Below is a small trained network, with its code and all its weights. Each question gives an input and a class and asks what happens when units are switched off, that is, made to give their printed mean instead of their output.

import numpy as np


def w(rows, s, z=0):
    codes = np.array(rows[::2]) - 128.0
    scale = np.full(codes.shape[1], s)
    scale[-1] = z or s
    return codes * scale


def f(y):
    return y / 2 * (1 + np.tanh(0.7978845608 * (y + 0.044715 * y**3)))


def log_softmax(a):
    a = a - a.max(-1, keepdims=True)
    return a - np.log(np.exp(a).sum(-1, keepdims=True))


def net(x, mask):
    res = np.array(x, float).reshape(1, 4) / 4 @ E
    y = f(res @ A[0][:, :-1].T + A[0][:, -1])
    res = res + np.where(mask, y, B[0][:, -1]) @ B[0][:, :-1]
    return log_softmax(res[-1] @ U[:, :-1].T + U[:, -1])


A, B = {}, {}
E = w([
[112,22,121,79,60,131,91],'x0',
[165,53,117,139,239,147,93],'x1',
[253,142,108,95,97,118,148],'x2',
[157,91,133,248,77,125,111],'x3',
],0.0045)
A[0] = w([
[250,144,137,90,100,133,124,116],'n0',
[143,221,127,173,180,129,133,113],'n1',
[130,132,127,126,129,130,123,237],'n2',
[107,149,128,29,164,124,133,116],'n3',
[126,128,131,128,129,129,130,53],'n4',
[141,210,127,170,175,132,139,110],'n5',
[113,50,127,86,78,130,123,115],'n6',
[99,183,126,125,54,124,136,110],'n7',
[30,117,132,156,151,133,120,114],'n8',
[100,177,128,124,60,120,139,105],'n9',
[231,140,124,98,105,132,129,109],'n10',
[108,148,128,30,163,128,134,112],'n11',
[26,116,133,158,151,134,121,115],'n12',
[153,91,129,243,89,125,130,116],'n13',
[148,88,124,137,189,135,117,112],'n14',
[131,134,127,125,131,129,122,254],'n15',
[94,193,123,125,42,129,132,112],'n16',
[151,94,128,238,90,127,130,114],'n17',
[101,125,134,137,133,132,125,97],'n18',
[158,62,124,142,226,122,126,118],'n19',
[117,66,125,93,87,129,119,106],'n20',
[155,72,124,140,210,132,123,116],'n21',
[118,129,130,130,130,130,125,141],'n22',
[139,198,128,165,169,131,137,113],'n23',
[126,130,128,117,131,129,129,94],'n24',
[38,119,136,153,148,135,119,112],'n25',
[109,146,127,36,161,128,136,113],'n26',
[110,40,127,81,71,134,125,118],'n27',
[129,127,127,128,128,126,128,46],'n28',
],0.012,0.0043)
B[0] = w([
[172,164,92,91,160,79,185,217],'n0',
[172,57,134,148,167,115,103,207],'n1',
[204,123,142,198,72,153,182,221],'n2',
[154,186,130,167,145,148,86,191],'n3',
[98,131,122,94,156,116,102,93],'n4',
[158,66,132,140,165,114,102,193],'n5',
[166,73,135,145,167,116,111,196],'n6',
[152,121,143,68,96,146,108,192],'n7',
[167,153,99,103,150,93,170,198],'n8',
[145,123,141,67,106,142,106,181],'n9',
[147,157,98,88,163,87,165,192],'n10',
[149,185,130,160,150,147,83,188],'n11',
[173,155,99,103,150,91,174,204],'n12',
[152,206,130,162,155,154,80,254],'n13',
[135,126,138,79,102,135,112,172],'n14',
[253,119,152,254,25,167,219,239],'n15',
[169,118,148,61,84,152,106,212],'n16',
[146,199,130,157,156,152,81,244],'n17',
[120,137,119,106,147,116,124,119],'n18',
[170,120,151,56,70,149,110,228],'n19',
[145,87,132,129,167,116,107,169],'n20',
[151,123,145,65,86,142,111,205],'n21',
[140,129,127,136,121,128,138,138],'n22',
[149,76,130,138,156,118,108,178],'n23',
[113,134,125,113,143,123,111,109],'n24',
[159,151,102,102,151,97,163,188],'n25',
[145,180,130,157,149,146,87,181],'n26',
[181,63,137,153,168,116,112,213],'n27',
[95,132,122,91,158,115,101,90],'n28',
],0.034,0.0034)
U = w([
[124,227,126,177,160,182,63,117],'0',
[142,156,43,81,154,49,242,116],'1',
[133,98,177,29,51,180,104,126],'2',
[136,2,145,168,192,104,102,131],'3',
[75,114,137,189,71,165,208,250],'4',
[65,124,120,87,162,117,116,84],'5',
[70,123,113,113,143,122,94,81],'6',
],0.0081,0.0022)

Each question gives the input, the list of numbers given to net, and the class t.
The units are the neurons (one row each of A and B). Each row of codes is followed by its name. A weight is (code - 128) times the scale printed after its matrix; where a second scale follows, it is the last column's (A, B and U).
mask holds one flag per neuron, in row order. A switched-off neuron (its flag False) gives its mean, the last column of its row in B, instead of its output. The means were averaged over made-up inputs and are rounded, as every weight is.
A unit's drop is (log p(t) with every unit on - log p(t) with that unit switched off) / (log p(t) with every unit on - log p(t) with every unit switched off).
The circuit of an input: a set's keep is (log p(t) with only the set's units on - log p(t) with every unit switched off) / (log p(t) with every unit on - log p(t) with every unit switched off). Starting from the 12 units with the biggest drops (on a tie, the unit counted first), units are removed one at a time, each time the one whose removal leaves the highest keep (on an exact tie, the one counted first), for as long as the keep stays at least 0.8.
units of the circuit, in order: the units of the circuit, biggest drop first
top k neurons: the k neurons with the biggest drops, biggest first
drop of u: that unit's drop, to one decimal
input [-7,8,-7,2], class 2: units of the circuit, in order : n19
input [8,-5,6,3], class 3: top 2 neurons : n27, n6
input [-5,-3,4,3], class 3: units of the circuit, in order : n1, n5
input [3,-7,-6,3], class 2: top 2 neurons : n16, n7
input [8,8,-3,4], class 2: top 4 neurons : n19, n21, n14, n1
input [3,7,-2,-8], class 0: top 2 neurons : n3, n11
input [7,2,-7,-2], class 1: top 4 neurons : n12, n8, n25, n1
input [5,-6,-1,-7], class 0: top 2 neurons : n3, n11
input [6,3,3,8], class 0: top 2 neurons : n13, n17
input [-8,8,5,-7], class 2: top 2 neurons : n19, n21
input [-7,5,8,4], class 1: top 2 neurons : n0, n10
input [-6,2,-8,6], class 1: top 3 neurons : n12, n8, n25
input [-2,0,3,0], class 4: top 3 neurons : n12, n8, n25
input [0,-8,-2,-6], class 2: units of the circuit, in order : n16
input [5,-7,-7,1], class 1: top 2 neurons : n12, n8
input [-5,-2,8,-3], class 1: drop of n0 : 0.3
input [3,0,4,-5], class 0: drop of n26 : 0.2
input [1,3,-2,3], class 4: drop of n16 : 0.2
